Below is a small trained network, with its code and all its weights. Each question gives an input and a class and asks what happens when units are switched off, that is, made to give their printed mean instead of their output.

import numpy as np


def w(rows, s, z=0):
    codes = np.array(rows[::2]) - 128.0
    scale = np.full(codes.shape[1], s)
    scale[-1] = z or s
    return codes * scale


def f(y):
    return np.maximum(y, 0)


def log_softmax(a):
    a = a - a.max(-1, keepdims=True)
    return a - np.log(np.exp(a).sum(-1, keepdims=True))


def net(x, mask):
    res = np.array(x, float).reshape(1, 3) / 4 @ E
    y = f(res @ A[0][:, :-1].T + A[0][:, -1])
    res = res + np.where(mask, y, B[0][:, -1]) @ B[0][:, :-1]
    return log_softmax(res[-1] @ U[:, :-1].T + U[:, -1])


A, B = {}, {}
E = w([
[232,241,84,44,253,130,30,90],'x0',
[110,176,216,220,237,2,184,5],'x1',
[88,203,73,227,50,45,8,164],'x2',
],0.0058)
A[0] = w([
[130,151,109,175,99,91,72,149,238],'N0',
[217,222,91,58,229,134,56,116,119],'N1',
[146,76,52,51,67,221,87,224,77],'N2',
[153,114,40,34,47,227,66,226,102],'N3',
[166,75,193,38,212,214,232,94,50],'N4',
[119,182,223,196,216,13,185,27,95],'N5',
[102,181,98,168,85,76,58,151,65],'N6',
[165,62,194,32,193,195,227,110,52],'N7',
[212,218,87,59,222,130,56,106,73],'N8',
[19,3,167,205,14,149,226,177,89],'N9',
[219,211,101,73,218,103,61,77,123],'N10',
[136,92,154,89,162,163,167,117,234],'N11',
[111,168,220,192,213,40,149,41,93],'N12',
[122,158,100,120,120,118,112,136,254],'N13',
[100,198,102,194,83,66,33,144,48],'N14',
[151,103,155,85,148,158,177,106,235],'N15',
[117,165,192,199,184,44,160,41,106],'N16',
[103,198,76,216,85,76,43,156,127],'N17',
[40,59,203,206,84,78,206,107,107],'N18',
[141,140,139,102,146,158,140,133,248],'N19',
],0.0065,0.007)
B[0] = w([
[44,78,158,178,160,22,153,103,239],'N0',
[186,175,218,171,42,184,165,126,239],'N1',
[172,74,35,47,161,208,174,207,228],'N2',
[162,70,31,41,177,157,190,206,253],'N3',
[76,26,54,219,110,230,7,26,203],'N4',
[143,47,21,35,185,198,169,199,255],'N5',
[72,39,89,203,84,236,59,85,174],'N6',
[79,21,57,228,93,241,6,25,197],'N7',
[210,193,217,179,25,249,140,120,217],'N8',
[239,229,231,157,16,249,144,128,252],'N9',
[199,202,212,148,46,174,172,137,235],'N10',
[46,91,155,178,161,37,142,102,225],'N11',
[168,71,36,44,152,190,176,201,233],'N12',
[64,132,178,107,177,3,220,168,238],'N13',
[86,18,45,222,95,249,9,16,187],'N14',
[57,97,156,184,158,31,131,100,226],'N15',
[166,71,41,51,158,184,168,194,226],'N16',
[59,46,102,186,138,132,69,60,223],'N17',
[210,197,193,133,31,215,183,160,224],'N18',
[52,117,178,146,167,20,185,147,229],'N19',
],0.0071,0.0082)
U = w([
[180,90,6,3,188,156,177,232,72],'0',
[245,218,255,184,38,178,155,124,114],'1',
[26,60,61,242,135,151,12,6,55],'2',
[10,142,222,146,219,10,201,160,239],'3',
[213,247,57,71,230,71,34,42,2],'4',
[205,249,66,53,236,83,11,27,2],'5',
[197,251,72,28,224,85,65,8,2],'6',
],0.0098,0.0093)

Each question gives the input, the list of numbers given to net, and the class t.
The units are the neurons (one row each of A and B). Each row of codes is followed by its name. A weight is (code - 128) times the scale printed after its matrix; where a second scale follows, it is the last column's (A, B and U).
mask holds one flag per neuron, in row order. A switched-off neuron (its flag False) gives its mean, the last column of its row in B, instead of its output. The means were averaged over made-up inputs and are rounded, as every weight is.
A unit's drop is (log p(t) with every unit on - log p(t) with that unit switched off) / (log p(t) with every unit on - log p(t) with every unit switched off).
The circuit of an input: a set's keep is (log p(t) with only the set's units on - log p(t) with every unit switched off) / (log p(t) with every unit on - log p(t) with every unit switched off). Starting from the 12 units with the biggest drops (on a tie, the unit counted first), units are removed one at a time, each time the one whose removal leaves the highest keep (on an exact tie, the one counted first), for as long as the keep stays at least 0.8.
units of the circuit, in order: the units of the circuit, biggest drop first
k most important neurons: the k neurons with the biggest drops, biggest first
drop of u: that unit's drop, to one decimal
input [1,7,-8], class 2: most important neuron -> [N4]
input [5,7,-2], class 0: 2 most important neurons -> [N5, N12]
input [-3,3,1], class 3: 3 most important neurons -> [N3, N2, N8]
input [-8,-6,6], class 1: 2 most important neurons -> [N9, N5]
input [4,7,6], class 0: 2 most important neurons -> [N5, N12]
input [-4,3,3], class 1: 3 most important neurons -> [N18, N9, N3]
input [-8,3,8], class 1: 4 most important neurons -> [N9, N18, N4, N7]
input [-5,3,4], class 1: 2 most important neurons -> [N18, N9]
input [-2,-3,-2], class 3: 3 most important neurons -> [N5, N12, N16]
input [-4,5,-5], class 0: 4 most important neurons -> [N5, N12, N16, N17]
input [4,-6,7], class 2: 2 most important neurons -> [N14, N17]
input [3,-3,3], class 3: 4 most important neurons -> [N9, N5, N12, N16]
input [-3,4,-6], class 2: 2 most important neurons -> [N4, N7]
input [-5,6,4], class 0: units of the circuit, in order -> [N5]
input [3,1,-3], class 3: drop of N15 -> 0.1
input [-2,-4,-5], class 2: drop of N5 -> 0.2
input [-2,-3,2], class 3: drop of N16 -> 0.2
